Here is a tiny trained network, its code and every weight. The questions are about switching its units off for an input and a class, where a switched-off unit gives its printed mean instead of its output.

import numpy as np


def w(rows, s, z=0):
    codes = np.array(rows[::2]) - 128.0
    scale = np.full(codes.shape[1], s)
    scale[-1] = z or s
    return codes * scale


def f(y):
    return y / 2 * (1 + np.tanh(0.7978845608 * (y + 0.044715 * y**3)))


def log_softmax(a):
    a = a - a.max(-1, keepdims=True)
    return a - np.log(np.exp(a).sum(-1, keepdims=True))


def net(x, mask):
    res = np.array(x, float).reshape(1, 5) / 4 @ E
    y = f(res @ A[0][:, :-1].T + A[0][:, -1])
    res = res + np.where(mask, y, B[0][:, -1]) @ B[0][:, :-1]
    return log_softmax(res[-1] @ U[:, :-1].T + U[:, -1])


A, B = {}, {}
E = w([
[83,159,2,130,161],'x0',
[205,206,74,221,128],'x1',
[75,31,103,109,201],'x2',
[147,168,194,162,181],'x3',
[129,183,159,171,233],'x4',
],0.0079)
A[0] = w([
[140,108,108,144,138,74],'neuron 1',
[147,137,128,117,135,221],'neuron 2',
[108,87,173,103,178,170],'neuron 3',
[140,82,77,81,34,126],'neuron 4',
[155,70,88,111,8,216],'neuron 5',
[137,135,133,129,128,114],'neuron 6',
[121,60,165,42,190,218],'neuron 7',
[151,125,120,117,100,56],'neuron 8',
[130,139,70,130,162,20],'neuron 9',
[132,103,115,150,103,211],'neuron 10',
[154,159,40,108,190,106],'neuron 11',
[79,182,37,155,217,220],'neuron 12',
[226,179,192,129,144,55],'neuron 13',
[122,145,127,109,124,86],'neuron 14',
[120,122,116,142,126,118],'neuron 15',
[180,198,235,196,118,105],'neuron 16',
[142,118,126,90,134,80],'neuron 17',
[114,92,104,122,53,102],'neuron 18',
[60,36,216,94,195,153],'neuron 19',
[86,68,175,91,172,250],'neuron 20',
],0.013,0.0015)
B[0] = w([
[126,140,116,123,136,130],'neuron 1',
[122,121,122,136,150,137],'neuron 2',
[163,118,135,141,80,182],'neuron 3',
[61,167,176,88,89,209],'neuron 4',
[28,147,182,70,148,221],'neuron 5',
[134,127,137,125,142,130],'neuron 6',
[151,101,144,135,63,215],'neuron 7',
[107,144,142,142,111,135],'neuron 8',
[147,134,88,110,135,158],'neuron 9',
[117,130,151,101,159,142],'neuron 10',
[153,136,49,110,147,188],'neuron 11',
[172,143,3,97,155,227],'neuron 12',
[118,118,184,174,196,210],'neuron 13',
[117,112,111,126,145,127],'neuron 14',
[144,157,135,117,109,130],'neuron 15',
[127,159,200,202,184,246],'neuron 16',
[122,123,137,120,116,133],'neuron 17',
[80,142,147,102,108,177],'neuron 18',
[174,60,115,151,63,242],'neuron 19',
[157,104,143,138,71,207],'neuron 20',
],0.03,0.012)
U = w([
[147,193,58,65,201,82],'0',
[142,161,224,229,233,224],'1',
[162,29,195,129,58,206],'2',
[3,181,190,12,128,2],'3',
],0.0063,0.00056)

Each question gives the input, the list of numbers given to net, and the class t.
The units are the neurons (one row each of A and B). Each row of codes is followed by its name. A weight is (code - 128) times the scale printed after its matrix; where a second scale follows, it is the last column's (A, B and U).
mask holds one flag per neuron, in row order. A switched-off neuron (its flag False) gives its mean, the last column of its row in B, instead of its output. The means were averaged over made-up inputs and are rounded, as every weight is.
A unit's drop is (log p(t) with every unit on - log p(t) with that unit switched off) / (log p(t) with every unit on - log p(t) with every unit switched off).
The circuit of an input: a set's keep is (log p(t) with only the set's units on - log p(t) with every unit switched off) / (log p(t) with every unit on - log p(t) with every unit switched off). Starting from the 12 units with the biggest drops (on a tie, the unit counted first), units are removed one at a time, each time the one whose removal leaves the highest keep (on an exact tie, the one counted first), for as long as the keep stays at least 0.8.
circuit, biggest first: the units of the circuit, biggest drop first
most important unit: the unit with the biggest drop
top k neurons: the k neurons with the biggest drops, biggest first
drop of u: that unit's drop, to one decimal
input [7,-7,3,-4,7], class 2: most important unit	neuron 19
input [3,-5,-6,-6,5], class 0: circuit, biggest first	neuron 5; neuron 16; neuron 19
input [4,3,7,-6,-3], class 3: top 3 neurons	neuron 4; neuron 5; neuron 18
input [-3,4,8,4,8], class 2: top 2 neurons	neuron 19; neuron 3
input [4,-2,5,-6,4], class 0: top 2 neurons	neuron 12; neuron 11
input [4,-4,-3,8,-6], class 3: top 2 neurons	neuron 19; neuron 16
input [-4,4,5,6,-7], class 1: top 4 neurons	neuron 19; neuron 4; neuron 7; neuron 20
input [1,7,1,1,8], class 0: top 2 neurons	neuron 12; neuron 11
input [-2,8,5,-2,-1], class 0: drop of neuron 19	0.0
input [-8,3,2,-3,-1], class 1: drop of neuron 4	0.1
input [-5,5,-3,5,-8], class 1: drop of neuron 16	0.2
